Each row is followed by its class; each block has classes of its own.
[ -1.6  10.7  15.0  -7.1  14.0   6.4 -39.3   1.7  -9.9  -9.0 -25.1  -0.7
 -18.5 -31.6  10.6  52.6  -1.7 -21.8  -1.1  19.9 -26.1 -32.5 -13.5  -4.0
  22.3  -2.5   5.6   0.0  16.2   3.7  -2.9   9.0]	ret
[ -1.2  -6.1  14.2 -11.6  11.8  11.7 -12.5  -9.0  -8.3  -7.4 -18.2  -4.5
   2.7  14.8  39.9  20.2 -11.0 -20.5  -2.3  34.4 -25.0 -19.6   6.9 -11.2
   8.9   9.2  10.3  -1.1  32.4   0.8   4.9  -0.5]	Gog
[ -2.7   2.9   4.4 -17.0  14.6   2.5 -36.4 -16.6   1.0 -32.3 -16.0   4.4
 -30.3 -28.5  10.7  43.6   3.9 -24.1  -5.8  17.3 -33.6 -19.0   7.3  -0.2
  31.9  33.5  16.3   3.3  24.3  10.6   0.3   6.4]	ret
[ -1.2  -9.4   4.8   1.9  16.2  -5.2  -4.9  -1.9  -7.0  -7.7 -14.4   0.9
  -5.4  13.7  14.3  14.4  -6.6 -14.2  -5.7  21.9 -22.9 -18.0   4.6  -2.5
  19.5  11.4   2.5  -1.9  22.4  -2.5  -2.1  -1.6]	dite
[ -5.5  -8.5   6.7   8.4  13.6   3.3  -7.4   1.7  -4.0 -12.8 -19.6   1.5
   3.2 -10.6   5.9  23.3   2.7 -13.8   3.7  39.0 -25.9  -1.1  20.9  -7.4
  35.0  23.7   9.4  -3.1  13.4  11.4  -9.9   7.5]	ret
[ 11.8 -10.2  -2.5   4.3  11.1  -9.8 -15.3  -0.2 -20.0  -0.9  -9.2   0.9
  -7.2  11.9  10.7  21.8  -5.7 -11.1  -7.7  31.0 -20.7 -11.3   1.0  -3.1
  13.6   7.3   5.9   0.8  24.6  -2.8   4.1   1.9]	puze
[ -3.5  -1.6   9.6 -14.5   8.6   4.1 -18.1  -8.7  -7.9 -10.7 -21.5   1.3
  -8.7   3.1  15.3  32.1  -5.6 -19.6  -1.9  32.8 -30.1  -9.5  -2.7 -11.6
  17.6  13.9  12.4   1.8  43.1  -0.4  -0.1  -1.7]	ret
[-11.9  -7.5  -3.8  -3.2  -5.5   1.0 -19.9  -6.0  -0.8 -11.4 -15.1   6.9
 -15.4  15.8  12.9  19.8  -3.1 -21.0  -3.1  24.8 -33.9 -20.6  -9.4  -2.6
   2.8  11.3  -3.7   8.5  27.3  -3.1   4.6   5.3]	Gog
[ -8.3   2.2  19.2 -20.8   5.9   6.7 -36.8 -19.5   3.1 -13.2 -27.3   8.4
 -11.5 -12.8   8.0  47.1  -1.1 -16.3   5.8  27.1 -38.3 -22.1   5.9  -1.1
  19.2  13.4  26.4   4.5  45.2   6.1  17.5   5.7]	ret
[ -4.0   0.9   1.5 -18.1  11.7   3.9 -22.7  -7.4   8.2 -28.2 -35.9   4.3
 -19.8 -26.9   0.4  46.1  -9.8 -13.5  -9.2  33.7 -35.4 -13.2   5.9 -10.7
  26.6  29.4  17.9  -0.1  27.8  12.0  -0.5  12.4]	ret
[  9.7 -19.2  -3.6  11.4  11.1   2.5  -7.2  -0.5 -11.7  -6.0 -13.1  -1.8
   3.1  28.4  14.5   5.3  -2.6   1.2 -12.7  37.5 -24.0 -14.5   2.9   5.3
   5.6   2.1   4.0   4.9  25.3   1.2  -0.5   0.0]	dite
[  1.7 -14.5  14.9  -8.3  12.0   2.9 -16.1  -5.6  -8.7 -18.0 -24.6  -0.6
   2.2  15.1   7.2  26.4 -10.2 -22.7  -4.9  25.3 -25.2 -25.5   8.1 -10.1
  16.0   2.4  18.0   4.7  24.8  -5.8   5.5   4.0]	Gog
[  2.0 -13.3  -3.4   4.5  12.3  10.9   2.1   1.7  -6.2 -14.1 -27.0   7.9
   3.5   6.7   7.2  17.7  -1.3 -30.2  -8.2  29.8 -25.6  -2.1  -3.2  -9.2
  19.3  28.6  12.9  -0.6  26.7   7.1  -0.4   5.4]	puze
[ -7.8  -4.8   5.8   5.2  15.6  15.9 -11.6   6.0 -10.1  -8.8 -25.9  -0.9
  19.9  15.8  13.4  23.0  -3.1 -10.8 -11.3  49.3 -21.9 -11.0  -4.0  -7.6
   7.3   0.9   8.9   0.8  27.0  -0.8  -3.2  -6.5]	dite
[ -3.5  -2.9   4.1  -9.6   4.2   0.1 -11.5  -5.1 -13.2 -23.8 -25.6   1.3
  -1.4  18.3  11.4  15.3  -5.6 -10.5 -18.7  41.2 -28.2 -12.5   4.4 -21.6
   5.7   5.0  16.2 -19.8  35.0  -3.1   2.6   3.4]	dite
[ -0.9 -30.9   5.7   9.1  25.9  -2.3 -22.6  11.2  -9.2 -18.4 -29.4   1.7
   1.7  11.4  15.3  22.2  -2.2 -22.5 -10.8  33.2 -28.0 -23.7  -2.2  -4.3
  20.1   6.2  16.0   8.9  21.0   0.9   0.2  -3.4]	puze
[  0.5  12.8  12.1 -27.3   3.7   5.3 -29.6 -13.2   0.1 -19.4 -26.9   4.5
  -4.0  -3.1   7.3  43.1 -10.2 -16.4   2.4  46.4 -40.8 -13.4  -1.7  -7.4
  12.3  16.1   9.5  -1.2  47.5  -3.0   3.3  -6.2]	ret
[ -0.3  10.6  17.3 -14.8  11.1   4.8 -37.9  -3.8   0.8 -17.1 -20.2  -0.2
 -20.6 -22.2  15.3  50.6   0.4 -17.2  -2.6  21.6 -27.6 -19.4  -4.9  -5.5
   8.3  17.2  18.9   2.5  26.6  -6.1   4.9  13.4]	ret
[ 11.6  -5.6  -1.0  -7.9  18.2   1.2 -39.1   2.0  -6.4 -20.5 -25.5   7.7
 -16.3 -32.6  11.5  44.6  -3.4 -28.9   3.8  37.4 -32.6 -14.0   9.2 -10.4
  23.1  25.6   9.4   4.0  -3.4  19.7 -13.1   0.7]	ret
[ -8.3   1.1   2.2   2.4   0.5   4.0 -10.2  -0.5  -4.8 -14.3 -26.1   5.8
   5.7  25.0   7.3   7.2  -8.2  -9.2  -7.1  49.2 -51.1  -6.1   0.7 -11.6
  11.1   8.7  13.6  -3.2  37.5   0.9   0.7  -4.0]	dite
[ -4.7 -10.5  -0.8   8.4  18.8   0.8 -10.7   0.1  -3.1  -6.9 -12.3  -0.5
  11.9   9.4   6.6  24.9   2.0 -17.3  -2.5  27.1 -18.0  -9.9  -1.9  -8.9
   6.6  14.1   8.6   8.1  16.9   2.4  -1.2   4.0]	puze
[  4.8  -5.7   8.4  10.0  11.2   4.4  16.7   0.2  -9.7 -13.4 -18.5   1.3
  16.9  25.1   7.7  16.2  -9.1  -7.4  -7.7  70.3 -32.7  -2.3   9.2 -12.0
  10.8  17.4   7.2   8.1  33.9   1.7  -8.9  14.0]	dite
[  0.0  10.0  12.3  -4.0  10.8   7.8 -33.1  10.1   9.9 -23.1  -9.7  -2.6
 -24.7 -27.4   4.9  70.3   3.8 -21.7   1.2  46.1 -29.3 -13.5  13.4   2.3
  24.2  25.6  16.5  -2.0  10.0   9.7 -11.2  14.0]	ret
[ -1.8  -1.3  -1.5  -6.4   4.5   1.9 -10.2  -4.7  -6.7 -10.6 -17.4  -4.9
  -6.5   8.9   6.1  27.0  -3.0  -8.7 -10.2  41.7 -36.9  -9.6   6.1  -7.2
  11.2  10.5  -2.2  -0.7  27.3   1.6  -8.3   4.0]	Gog
[-10.0  -1.9  17.7 -20.7   5.8   5.8 -43.7  -9.0  -6.3 -19.4 -28.5  13.0
 -20.7 -37.9  18.2  47.5  -2.1 -41.7  -8.2   5.2 -34.0 -26.1  17.8  -8.7
  36.9  21.7  20.7   2.5  20.5   9.7   3.4   8.2]	ret
[  1.4   0.1   7.2 -15.1   8.7   5.2 -32.2 -10.7   1.9 -11.6  -5.8   1.7
 -32.9  -8.2  12.9  23.4  -7.4  -3.6  -1.5  10.7 -20.9 -13.5   2.1   0.9
  13.2  27.4  15.9  -2.6  26.0  -1.9  10.3   7.2]	ret
[  1.4   1.7   3.1  -5.0  10.3   4.3 -28.8 -12.4  -2.3 -20.8 -23.2   3.9
 -16.0 -26.3  14.3  49.8 -10.0 -26.6  -3.0  31.7 -28.7 -13.8  10.9 -12.4
  27.7  31.5  31.9  -1.2  34.4  10.1  -1.4  12.8]	ret
[  2.5  -7.7   0.0  -2.9   7.7   8.8 -22.6  -7.6 -10.5  -6.9 -18.2   3.3
 -14.3  -1.8   4.3  14.1   1.4 -19.8   1.4  21.0 -25.4 -11.3   4.5   1.2
  -3.4  26.2   7.3  -4.2  23.0   0.7   2.0   0.9]	Gog
[  2.2  -3.6   6.9  -1.7  17.2   4.5  -7.7  -5.5  -3.7  -3.5 -20.8  -6.5
  -3.2   1.0  15.5  14.6   2.1 -10.9   0.9   7.8 -15.5 -12.4  -4.1   0.5
   9.6   5.0  16.7   1.2  16.3   1.2   0.5   1.5]	Gog
[  4.9  -9.9  -1.5   6.2  24.1  -3.7  -7.6   4.7 -13.6 -23.5 -23.8   0.7
   1.2  12.2  11.4  13.3   0.7 -14.1  -1.2  50.7 -18.7 -13.2   2.6  -2.7
  17.5  20.5   7.0   8.5  25.1   5.4  -5.9   3.2]	puze
[  3.1  -5.2   8.5  -2.6  10.3   2.5  -8.2 -11.6  -4.9  -7.3 -19.8 -13.8
  -1.9   7.1   1.4  29.0  -9.1 -20.3  -7.1  32.7 -25.8 -27.1   4.0 -14.1
  20.1  16.7  16.8   3.1  31.5   2.5   2.5   5.6]	Gog
[  4.9  -9.7  -9.7   8.7  14.9  -2.0   3.8   3.8 -10.0 -16.3 -27.8   2.2
  12.0  18.7   3.1  10.6  -4.2  -4.6  -8.5  41.9 -17.0  -7.4   1.0 -10.8
   9.7  14.2   4.8   5.2  18.6   2.1 -10.5   2.1]	dite
[ -4.9  -3.2   5.8  -2.6  15.9   1.5  -7.0  -2.1 -14.3 -16.0 -10.0   5.5
  -8.6   3.3  13.8  24.8  -6.3 -20.2 -10.6  48.0 -28.5 -17.2   2.6  -2.0
  12.6  20.7  19.4   3.3  34.4  -0.7   3.5   8.7]	Gog
[ -1.2  13.8  20.9 -66.8   7.0   3.6 -27.3 -12.7  10.0 -26.0 -33.4   3.8
 -17.0 -26.8   6.4  62.6  -7.5 -15.5  -3.3  30.2 -40.0 -18.1   6.2 -13.9
  30.4  40.5  24.4  -7.0  35.7   2.6   2.4  13.3]	ret
[-15.2   0.2   2.0  -5.3   7.7   4.4 -40.0   0.0   3.2 -27.6 -25.1   9.8
 -50.8 -49.9  14.4  62.5   1.1 -36.1  -9.7  21.2 -26.0 -22.1 -16.3  -7.3
  30.6  37.1  10.4  -0.1  16.1  11.0 -10.7  14.3]	ret
[ -4.7   9.7   8.0 -25.1   9.8   3.1 -40.1 -15.7  -3.5 -13.4 -23.8   3.8
 -29.7  -5.3  22.0  46.8  -4.1 -24.0   3.5  16.2 -31.1 -27.9  12.0   0.6
  16.7  14.1   8.1  -2.7  38.9  -0.4  16.6   8.3]	ret
[ -3.2   0.4   2.1   4.0  10.5   2.0  -1.0  -2.1  -9.6 -14.2 -33.8   5.6
   3.5  -6.9   8.5  25.9  14.5 -16.5  -2.7  32.4 -27.6  -8.0  11.5 -11.0
  13.7  22.7  10.5   1.7  24.8   7.7  -3.1   9.5]	puze
[  1.5  -4.2   4.8   3.4  18.8   0.2  -1.2   5.8 -13.9 -10.7 -15.2   4.2
  -2.3  20.6  14.0  14.9  -5.5 -19.3  -5.6  23.4 -24.5 -10.9   7.4  -5.4
  14.7   7.6   6.6   1.6  20.3   7.3   8.4  -2.4]	puze

Next block, with new classes.
[ -4.8  20.8  -9.0   6.7   4.9   6.2 -13.1   5.0  15.9  10.1  -3.1  12.0
  11.1   9.7   1.5 -12.4  -9.6  13.9   5.8   4.9 -10.9   2.8   3.3  -1.8
 -14.4  14.9   6.5  -2.4  -7.4  -4.1 -12.4  10.2]	mus
[-12.8 -14.8 -14.3  18.0  13.6   9.1  -0.9  11.9   9.9   9.1   1.9  10.0
   1.3   5.6  11.2 -11.0  -8.7  17.0  -8.9  29.7  17.5   5.3   7.1  -7.4
  -8.7 -11.6 -10.1   4.5 -16.5  -1.8 -23.9   2.7]	kof
[ -3.1   2.9  -3.6   7.4   3.5   0.5 -10.0  17.1  16.7  13.7   2.3   0.2
  12.1   4.0   8.2  -7.4  -8.1  19.7   7.0  12.5   3.0   3.0  -0.6  -2.7
 -19.6   4.5  -8.5  -0.5  -1.5   3.3  -5.2   8.2]	mus
[-11.6 -13.6  -9.8  21.7   5.8   9.7  -6.3   7.2   4.0   6.0  -1.3  17.1
  -9.5   5.4  13.6 -12.6  -2.9   8.3   1.1  26.6   8.6   7.8   3.5  -4.0
 -10.5 -10.2  -4.9   3.5  -3.7 -14.1 -29.5  -9.9]	kof
[-12.0  -4.2  -6.4  17.1   4.8  -0.5  -0.4  17.5   6.9   8.8   0.2  -6.9
 -18.2   7.8   4.9 -18.1 -10.4  16.9  -2.2  11.5  10.9   4.9   9.6  -4.4
 -19.0   1.2  -5.5  -2.4  -5.5  -4.9 -19.2   6.9]	kof
[  1.4   7.9   0.3  10.4   6.9  16.0  -9.8  18.2   2.2  13.7 -10.6  11.9
 -18.0  11.3   5.5 -29.8  -9.5  11.3  22.8  10.3 -10.5   4.7   7.3  -4.9
 -15.1  14.2  -3.5   4.8   2.4   1.3 -56.6   5.8]	mus
[-12.4 -11.2 -12.0  22.9  -0.8  19.4 -11.6  13.3   5.9  10.7   2.6  12.7
   0.4  19.9  24.8 -32.5 -22.7  23.1   2.7  48.2  18.8   7.6   6.8 -11.8
  -0.4 -10.8  -9.7   2.2  -6.7  -2.8 -48.2 -11.4]	kof
[-14.4  -9.6 -12.1  13.7  15.9  -7.0  -7.0   9.1  19.6 -11.8  -5.8   6.9
   8.6   0.7   5.1 -11.2  -2.6   7.9  -5.9  19.2  12.2   6.3   8.7  -5.9
 -20.2  -8.8  -3.0  -1.1  -8.7  -7.6  -9.0  -6.4]	kof
[ -7.0 -20.0  -8.5  25.5  10.7  -9.2  -6.5   7.3  18.3   4.2  -4.3  -3.8
  -4.4   3.5  19.4 -23.3  -8.5  11.1  -6.2  34.8  11.1   1.9  17.6  -5.3
 -22.9 -13.9  -7.5   1.2  -6.8   1.7 -21.6 -15.1]	kof
[ -5.6   4.4  -8.0   2.2  12.3  -3.3   0.0   9.2   4.2  -3.8  -2.0   6.6
  -2.1   0.9   4.8 -17.9   2.1   0.0  -2.3  14.3  -3.9   1.6   7.3  -1.8
  -9.0   7.5  -6.5  -4.4  -8.5  -4.6 -25.9   0.8]	mus
[ -2.8  -9.1  -5.4  10.4   8.6  -9.3  -3.7   3.1  16.6  -1.4   0.2   3.3
  -8.6   0.3  12.5 -17.0  -0.3   9.3  -5.1  26.0   5.4  -7.1   9.6  -6.0
 -21.2  -5.4 -15.4   1.2  -3.1  -2.8 -17.0  -3.2]	kof
[  0.9  10.0 -15.2  10.2  25.1  -3.6 -13.3   0.3  17.0   7.8  -7.3   6.9
  -1.4   5.6   7.8 -17.4  -1.8   8.3   2.7  17.8 -11.0   0.8  14.9  -8.0
 -27.5   9.2   0.5  13.7  -2.7   4.8 -15.3   6.3]	mus
[ -4.5  13.5  -8.8  13.3   5.6   3.8 -12.3  16.4  18.2  11.5  -7.6   8.8
  -1.4   3.3   5.5 -16.8 -13.5  11.6   9.9  12.2   3.8   5.8   9.1  -3.1
 -19.3  13.8  -3.5   3.0  -4.1  10.9 -28.3   7.9]	mus

Next block, with new classes.
[  4.3  38.1  18.0  19.0 -19.5  11.0   5.4  38.0 -13.8  -0.1   0.4  -4.7
   0.9  37.3 -16.1  -4.9  -0.9 -16.4  -9.9  16.0  21.5  21.3  32.9  38.6
   1.7  -7.6  -0.9  13.6 -24.5  -1.7  -4.5   2.0]	dod
[  1.3   0.6   8.8  12.9  -8.0   0.2   8.7 -22.0 -23.0  12.0  12.5   9.6
 -16.8  23.4  -1.1 -18.1   4.3   4.5 -11.7  11.8   5.0  -5.7  33.4  20.0
 -25.2 -11.8  -0.1  18.8   4.9   8.0  -3.4   9.7]	sel
[  1.1   5.2   5.4  37.3  28.5 -12.1  10.8 -25.3  10.4 -12.9  20.0 -10.7
 -33.8  15.3  24.4  -1.1 -10.9 -22.6  10.1  13.9  -4.8  15.8   3.0  -9.8
 -13.6  -3.8 -10.6   7.4   2.2  -8.6   4.3  29.3]	sel
[  1.9  39.6   9.5  13.1 -14.2  11.8  12.0 -15.8 -27.9  15.4  -0.5  -5.1
 -11.1  26.6  -4.3  -9.0  -4.7 -11.7  -6.2   9.3   9.2  18.5  31.0  13.7
  -0.6  -1.5  -4.9  35.7 -22.0  -2.1  -6.7   1.8]	dod
[ 15.8  22.9  23.5   8.6 -19.1  14.7   9.6  13.8 -21.6  -5.3  -4.4   4.6
  13.1  48.0 -14.8 -20.7   5.2   2.4 -17.8  15.4  32.8   3.3  42.6  21.6
   2.7  -5.7  -0.7  23.3 -29.1   6.7  -7.3   4.3]	dod
[ 15.4  13.2  18.7  14.7  -6.2  12.7   2.1 -19.7 -14.9  -4.1  10.1  -0.1
   8.6  31.0   2.3 -14.5  -1.3 -16.6  -1.6  42.5  39.9   6.6  30.3  15.2
 -24.4 -10.5  -2.0   7.5  -1.5   1.3  -3.9   5.7]	sel
[ 12.5  10.7  16.7  27.9  -8.2   7.3   1.7  -0.2 -12.8  -7.4   0.3  -0.6
   5.0  39.5   0.4  -9.7  -5.2 -11.8   1.5  24.9  32.0   4.6  33.6  12.0
  -2.2  -1.1   2.0  15.9   1.6  -8.7  -6.0  16.2]	sel
[ 10.7   2.4  21.4   8.6 -10.5   6.0  11.4   7.5 -15.6   6.0   1.6   0.0
 -11.4  21.8  -5.0 -14.4  -1.9  -0.8  -6.0  10.0  18.6  -7.1  33.3  15.2
 -14.1 -13.7  -4.5  20.8  -3.2   3.3  -6.7   7.4]	sel
[ -3.1  32.8   2.4  -3.0 -25.8  18.7  -1.7   8.0 -24.0  -0.1  -9.7   4.3
   6.5  22.3 -12.5  -4.7  -4.0   0.6 -13.1  -4.9   9.2   9.6  19.2  27.8
  16.5   1.0 -15.6   9.8 -17.3   4.9  -8.6  -0.4]	dod
[  3.9  18.1   8.3  30.7  -5.8   5.3   8.1  -7.0  -9.5   6.2   4.9  -2.6
 -11.2  45.8   8.6 -12.4  -2.8 -10.4  -3.6  26.7  25.3 -11.5  33.6   8.2
  -9.9  -2.5  -6.9  10.0 -14.6   6.0  -1.0  32.6]	sel
[ -2.6   1.8   7.3  10.7  -9.9  14.4   7.4 -17.9 -12.0  13.3   8.3   6.2
 -16.0  26.6   1.6 -18.8  -3.9   2.8  -3.6  17.5  11.1 -14.5  29.4  16.4
 -19.4 -14.2  11.0  16.8  -8.1  10.9  -3.6   5.4]	sel
[  7.1  11.6  18.8  10.0  -8.2  -0.7   1.4 -19.5 -17.0   2.0   3.7   4.9
 -12.2  41.2  -2.6 -10.4  -1.8  -8.9  -7.8  19.6  15.3   4.4  39.6  22.9
 -20.6  -1.9  -4.3  27.4  -4.3   5.3  -6.3   9.4]	sel
[  5.5  25.5   4.2  24.8 -11.1  -1.6   9.0  -6.1 -13.2  -7.2  -2.2 -13.6
  -8.5  18.6   2.0 -10.5  -0.3 -17.2  -8.8  -0.8  -7.7   9.8   8.9  16.9
   4.9   3.9   5.8   8.6 -12.7   4.4   4.9   0.2]	dod
[ -9.4  -3.8   1.0  -3.1 -13.6  12.9   4.0  -3.4 -19.3  23.9  -1.0  15.7
 -11.3   8.9  -3.9  -5.0  -5.3  25.0  -9.2 -12.1  -2.8 -13.8  36.0  32.0
 -10.1 -21.8   1.1  35.3   7.8  19.3  -7.0   3.8]	sel
[  9.0  48.2  31.8  35.7 -20.6  18.4  11.2 -16.2 -25.4  -9.2   8.0  -7.4
 -12.1  20.8  -3.0 -19.9  -8.3 -20.1  -9.0  22.7  16.3  26.3  39.1  34.3
  -6.6   1.7   1.2  45.6 -21.9  -0.2  -3.2  -1.8]	dod
[ 21.0  42.2  32.5  25.9  -9.0  -2.7   2.0  -2.8  -6.5 -20.7  10.9 -18.7
  -1.2  54.0   1.2  -3.3  -4.2 -34.7  -7.7  42.5  40.0  25.3  18.4   7.1
   3.2  16.1  -9.1   9.2 -33.7  -9.0  -3.3  17.4]	dod
[  5.4  13.2  11.4  28.3  -6.2  11.7   4.8 -26.1  -4.6  13.8  13.3   5.2
  -9.7  53.4  13.8 -15.0  -2.2 -13.3  -3.4  41.8  39.9   6.8  44.1  14.3
 -24.8  -2.4  -4.7   9.6  -8.0   6.9  -3.6  37.2]	sel
[ 25.7   1.1  34.5  19.5  -5.1  17.2   9.5 -20.7 -15.3  -1.0  15.0   1.9
   3.3  40.9  -3.4 -16.6  -5.8 -21.6  -2.8  63.9  60.3   3.4  56.9  16.9
 -35.4 -10.8  -4.6  17.2 -13.2   5.4 -10.1  19.6]	sel
[ 16.9  30.4  30.9  17.8 -28.4  11.2   9.5  -7.4 -14.8  -8.8   4.3 -36.1
   3.5  39.1  -5.6  -5.9  -2.9 -19.7  -4.5  30.3  35.9  15.4  30.7  25.6
  -9.1  -9.7  -3.2  20.8 -20.1   1.6 -12.0  -2.4]	dod
